Below is a small trained network, with its code and all its weights. Each question gives an input and a class and asks what happens when units are switched off, that is, made to give their printed mean instead of their output.

import numpy as np


def w(rows, s, z=0):
    codes = np.array(rows[::2]) - 128.0
    scale = np.full(codes.shape[1], s)
    scale[-1] = z or s
    return codes * scale


def norm(h):
    return h / np.sqrt((h * h).mean(-1, keepdims=True) + 1e-5)


def f(y):
    return np.maximum(y, 0)


def log_softmax(a):
    a = a - a.max(-1, keepdims=True)
    return a - np.log(np.exp(a).sum(-1, keepdims=True))


def net(x, mask):
    res = np.array(x, float).reshape(1, 6) / 4 @ E
    u = 0
    for l in range(3):
        y = f(norm(res) @ A[l][:, :-1].T + A[l][:, -1])
        res = res + np.where(mask[u : u + 11], y, B[l][:, -1]) @ B[l][:, :-1]
        u += 11
    return log_softmax(norm(res)[-1] @ U[:, :-1].T + U[:, -1])


A, B = {}, {}
E = w([
[85,74,141,45,192,92,109],'x0',
[129,127,127,132,133,127,126],'x1',
[213,134,49,63,191,155,137],'x2',
[125,130,129,131,130,127,129],'x3',
[135,165,123,116,133,83,1],'x4',
[128,126,130,130,127,133,125],'x5',
],0.011)
A[0] = w([
[216,114,41,83,201,193,210,110],'L0N1',
[167,135,122,120,133,67,76,62],'L0N2',
[71,98,146,67,199,80,139,151],'L0N3',
[170,166,145,108,170,146,137,149],'L0N4',
[55,64,150,54,187,120,119,135],'L0N5',
[127,151,122,133,110,89,54,105],'L0N6',
[109,89,166,88,136,75,176,66],'L0N7',
[93,209,128,116,137,154,132,1],'L0N8',
[117,50,162,154,126,159,238,166],'L0N9',
[214,121,1,88,141,123,102,84],'L0N10',
[115,109,156,72,174,127,86,139],'L0N11',
],0.0093,0.007)
B[0] = w([
[156,46,39,139,64,60,174,254],'L0N1',
[100,117,174,180,151,109,96,154],'L0N2',
[68,68,155,146,203,154,134,217],'L0N3',
[153,97,115,137,173,164,151,171],'L0N4',
[75,108,167,61,149,123,162,220],'L0N5',
[117,114,80,172,105,75,175,175],'L0N6',
[106,80,121,183,132,184,144,163],'L0N7',
[147,127,108,128,117,168,66,128],'L0N8',
[155,160,223,152,207,170,116,254],'L0N9',
[158,159,255,148,186,210,51,214],'L0N10',
[115,180,106,139,125,83,195,186],'L0N11',
],0.0094,0.0088)
A[1] = w([
[48,203,212,137,116,166,182,105],'L1N1',
[148,159,120,23,136,12,31,148],'L1N2',
[207,126,63,64,211,171,81,152],'L1N3',
[189,137,196,195,127,141,94,118],'L1N4',
[44,22,170,25,210,78,114,127],'L1N5',
[44,130,90,142,71,76,121,165],'L1N6',
[157,175,208,95,166,190,97,139],'L1N7',
[131,201,73,152,1,120,61,3],'L1N8',
[175,188,116,75,86,214,28,46],'L1N9',
[207,88,109,133,131,76,80,14],'L1N10',
[50,129,82,181,163,91,219,180],'L1N11',
],0.0086,0.0064)
B[1] = w([
[139,143,138,159,199,109,64,203],'L1N1',
[64,125,199,138,134,148,149,156],'L1N2',
[60,177,192,155,126,149,181,187],'L1N3',
[155,126,57,128,116,82,158,199],'L1N4',
[29,94,158,56,94,150,114,254],'L1N5',
[100,101,89,116,83,90,80,170],'L1N6',
[170,214,170,136,211,180,117,183],'L1N7',
[106,89,98,173,200,106,249,149],'L1N8',
[80,170,200,144,198,66,97,138],'L1N9',
[168,131,98,152,115,121,131,139],'L1N10',
[125,194,123,129,89,77,49,215],'L1N11',
],0.011,0.0099)
A[2] = w([
[232,76,66,139,8,113,185,2],'L2N1',
[247,198,127,209,105,129,136,143],'L2N2',
[68,55,122,54,91,85,189,232],'L2N3',
[74,42,60,13,122,113,155,70],'L2N4',
[80,75,56,124,132,84,139,108],'L2N5',
[90,97,180,47,183,166,115,139],'L2N6',
[133,86,91,101,82,138,193,121],'L2N7',
[85,34,80,155,94,45,154,75],'L2N8',
[155,128,21,236,37,55,97,167],'L2N9',
[201,233,92,192,123,94,95,132],'L2N10',
[56,147,164,64,137,207,86,60],'L2N11',
],0.012,0.0063)
B[2] = w([
[53,186,157,35,91,233,107,168],'L2N1',
[98,196,107,113,113,77,7,244],'L2N2',
[172,190,79,171,167,105,67,238],'L2N3',
[216,143,65,201,99,62,134,184],'L2N4',
[182,125,43,169,76,95,125,168],'L2N5',
[156,95,153,149,80,187,188,249],'L2N6',
[119,105,81,93,64,121,131,156],'L2N7',
[180,75,76,53,63,102,160,182],'L2N8',
[140,81,174,88,150,211,208,227],'L2N9',
[197,108,87,187,172,80,151,226],'L2N10',
[128,134,196,92,137,192,167,210],'L2N11',
],0.014,0.011)
U = w([
[221,218,112,234,230,60,41,72],'0',
[236,18,5,157,92,82,228,145],'1',
[49,66,238,125,199,209,199,254],'2',
[38,68,66,101,39,13,36,82],'3',
[131,218,41,27,64,211,56,10],'4',
],0.018,0.0045)

Each question gives the input, the list of numbers given to net, and the class t.
The units are the neurons (one row each of A and B). Each row of codes is followed by its name. A weight is (code - 128) times the scale printed after its matrix; where a second scale follows, it is the last column's (A, B and U).
mask holds one flag per neuron, layer by layer. A switched-off neuron (its flag False) gives its mean, the last column of its row in B, instead of its output. The means were averaged over made-up inputs and are rounded, as every weight is.
A unit's drop is (log p(t) with every unit on - log p(t) with that unit switched off) / (log p(t) with every unit on - log p(t) with every unit switched off).
The circuit of an input: a set's keep is (log p(t) with only the set's units on - log p(t) with every unit switched off) / (log p(t) with every unit on - log p(t) with every unit switched off). Starting from the 12 units with the biggest drops (on a tie, the unit counted first), units are removed one at a time, each time the one whose removal leaves the highest keep (on an exact tie, the one counted first), for as long as the keep stays at least 0.8.
circuit, biggest first: the units of the circuit, biggest drop first
most important unit: the unit with the biggest drop
top k neurons: the k neurons with the biggest drops, biggest first
top k neurons in layer l: the k neurons of layer l with the biggest drops, biggest first
input [0,-3,-6,2,-4,0], class 0: top 2 neurons	[L1N5 L0N5]
input [-3,-7,0,5,2,-3], class 1: most important unit	L0N9
input [-3,-7,6,0,0,4], class 4: circuit, biggest first	[L0N1 L2N1]
input [0,7,-4,0,-1,-6], class 0: top 2 neurons	[L0N1 L0N5]
input [7,-1,-6,4,1,0], class 3: top 3 neurons in layer 2	[L2N9 L2N4 L2N3]
input [0,8,2,7,-2,3], class 4: top 2 neurons	[L0N1 L2N1]
input [1,3,0,-3,4,1], class 3: top 2 neurons	[L0N6 L0N9]
input [8,2,0,-3,6,1], class 3: top 3 neurons	[L0N9 L0N10 L0N11]
input [-5,-3,1,4,-5,0], class 4: top 4 neurons	[L0N1 L0N10 L2N1 L2N2]
input [6,-8,-3,-8,1,-5], class 3: top 3 neurons	[L0N9 L0N10 L1N5]
input [-6,0,2,-4,-7,8], class 4: top 2 neurons	[L0N1 L2N1]
input [5,8,1,-6,-6,-7], class 1: top 2 neurons in layer 0	[L0N1 L0N10]
input [1,-6,7,3,7,1], class 2: top 2 neurons in layer 1	[L1N2 L1N3]
input [8,-6,1,-2,7,-4], class 2: circuit, biggest first	[L1N2]
input [7,-7,8,2,1,5], class 2: top 2 neurons in layer 1	[L1N3 L1N4]
input [0,4,-4,-4,-7,-4], class 0: top 2 neurons in layer 0	[L0N5 L0N3]
input [4,-2,2,0,-8,0], class 1: top 2 neurons in layer 0	[L0N1 L0N10]
input [8,1,-4,5,7,3], class 3: top 2 neurons in layer 0	[L0N9 L0N10]
input [-5,-2,0,-3,5,7], class 1: top 2 neurons	[L0N9 L0N6]
input [-3,0,-7,6,1,-8], class 1: most important unit	L0N10
